Below is a small trained network, with its code and all its weights. Each question gives an input and a class and asks what happens when units are switched off, that is, made to give their printed mean instead of their output.

import numpy as np


def w(rows, s, z=0):
    codes = np.array(rows[::2]) - 128.0
    scale = np.full(codes.shape[1], s)
    scale[-1] = z or s
    return codes * scale


def norm(h):
    return h / np.sqrt((h * h).mean(-1, keepdims=True) + 1e-5)


def f(y):
    return np.maximum(y, 0)


def log_softmax(a):
    a = a - a.max(-1, keepdims=True)
    return a - np.log(np.exp(a).sum(-1, keepdims=True))


def net(x, mask):
    res = np.array(x, float).reshape(1, 3) / 4 @ E
    u = 0
    for l in range(2):
        y = f(norm(res) @ A[l][:, :-1].T + A[l][:, -1])
        res = res + np.where(mask[u : u + 6], y, B[l][:, -1]) @ B[l][:, :-1]
        u += 6
    return log_softmax(norm(res)[-1] @ U[:, :-1].T + U[:, -1])


A, B = {}, {}
E = w([
[65,81,117,78,170,146,69,125,75,34,155,175],'x0',
[223,44,167,112,126,141,254,137,134,83,160,143],'x1',
[131,211,91,78,100,166,213,147,136,139,168,235],'x2',
],0.0088)
A[0] = w([
[93,120,164,216,145,89,91,123,135,198,50,2,79],'0.n0',
[150,108,78,109,121,100,122,199,118,107,171,183,3],'0.n1',
[71,100,146,127,184,131,84,72,107,97,134,136,155],'0.n2',
[105,146,120,95,128,163,178,161,135,166,130,163,69],'0.n3',
[188,65,172,119,138,137,183,130,134,67,130,166,26],'0.n4',
[88,177,111,127,123,125,61,87,147,159,87,117,176],'0.n5',
],0.0089,0.0023)
B[0] = w([
[187,57,197,178,110,197,134,40,226,194,77,209,250],'0.n0',
[67,100,222,140,118,131,77,93,188,146,121,148,159],'0.n1',
[104,130,90,64,124,79,254,140,95,182,226,75,191],'0.n2',
[99,195,38,87,99,97,156,153,118,88,112,38,169],'0.n3',
[108,112,141,207,200,156,53,113,93,175,58,172,212],'0.n4',
[194,121,224,196,145,221,54,65,102,105,61,163,197],'0.n5',
],0.0089,0.012)
A[1] = w([
[70,121,160,138,133,128,78,154,187,98,135,135,1],'1.n0',
[142,33,161,138,160,132,136,84,160,132,139,192,118],'1.n1',
[99,92,145,46,105,124,143,52,97,75,210,103,134],'1.n2',
[99,96,76,109,127,101,87,157,90,30,152,133,62],'1.n3',
[194,79,164,235,93,102,153,133,176,152,74,69,186],'1.n4',
[130,163,115,161,77,87,166,118,255,211,104,142,132],'1.n5',
],0.0079,0.0026)
B[1] = w([
[119,108,99,97,71,99,138,173,165,118,141,119,133],'1.n0',
[117,155,134,196,159,125,99,93,149,155,129,201,246],'1.n1',
[181,122,101,120,126,98,165,140,188,124,126,77,164],'1.n2',
[160,94,128,147,123,78,123,186,128,154,156,92,142],'1.n3',
[144,177,155,184,138,252,39,62,109,107,116,141,249],'1.n4',
[93,43,146,86,145,98,112,164,121,98,166,97,209],'1.n5',
],0.011,0.012)
U = w([
[145,135,188,222,131,244,98,79,142,144,69,251,249],'0',
[142,111,79,3,65,31,254,239,137,123,151,22,7],'1',
],0.0062,0.0016)

Each question gives the input, the list of numbers given to net, and the class t.
The units are the neurons (one row each of A and B). Each row of codes is followed by its name. A weight is (code - 128) times the scale printed after its matrix; where a second scale follows, it is the last column's (A, B and U).
mask holds one flag per neuron, layer by layer. A switched-off neuron (its flag False) gives its mean, the last column of its row in B, instead of its output. The means were averaged over made-up inputs and are rounded, as every weight is.
A unit's drop is (log p(t) with every unit on - log p(t) with that unit switched off) / (log p(t) with every unit on - log p(t) with every unit switched off).
The circuit of an input: a set's keep is (log p(t) with only the set's units on - log p(t) with every unit switched off) / (log p(t) with every unit on - log p(t) with every unit switched off). Starting from all 12 units, units are removed one at a time, each time the one whose removal leaves the highest keep (on an exact tie, the one counted first), for as long as the keep stays at least 0.8.
units of the circuit, in order: the units of the circuit, biggest drop first
k most important neurons: the k neurons with the biggest drops, biggest first
top k neurons in layer l: the k neurons of layer l with the biggest drops, biggest first
drop of u: that unit's drop, to one decimal
input [8,-6,3], class 1: units of the circuit, in order => [0.n0, 0.n2, 1.n4]
input [4,-3,4], class 1: top 2 neurons in layer 0 => [0.n0, 0.n4]
input [-7,6,8], class 1: top neuron in layer 0 => [0.n0]
input [4,-4,7], class 1: 4 most important neurons => [0.n0, 1.n4, 0.n4, 1.n1]
input [2,-2,3], class 1: 4 most important neurons => [0.n0, 0.n4, 1.n4, 1.n1]
input [0,2,5], class 1: 2 most important neurons => [0.n0, 0.n3]
input [-4,3,7], class 1: 2 most important neurons => [0.n0, 1.n4]
input [8,-4,2], class 1: top 2 neurons in layer 0 => [0.n0, 0.n2]
input [2,-2,6], class 1: top 3 neurons in layer 0 => [0.n4, 0.n0, 0.n3]
input [4,0,1], class 1: drop of 0.n0 => 0.2
input [5,0,5], class 1: drop of 0.n0 => 0.3
input [6,-3,8], class 1: drop of 0.n2 => 0.0
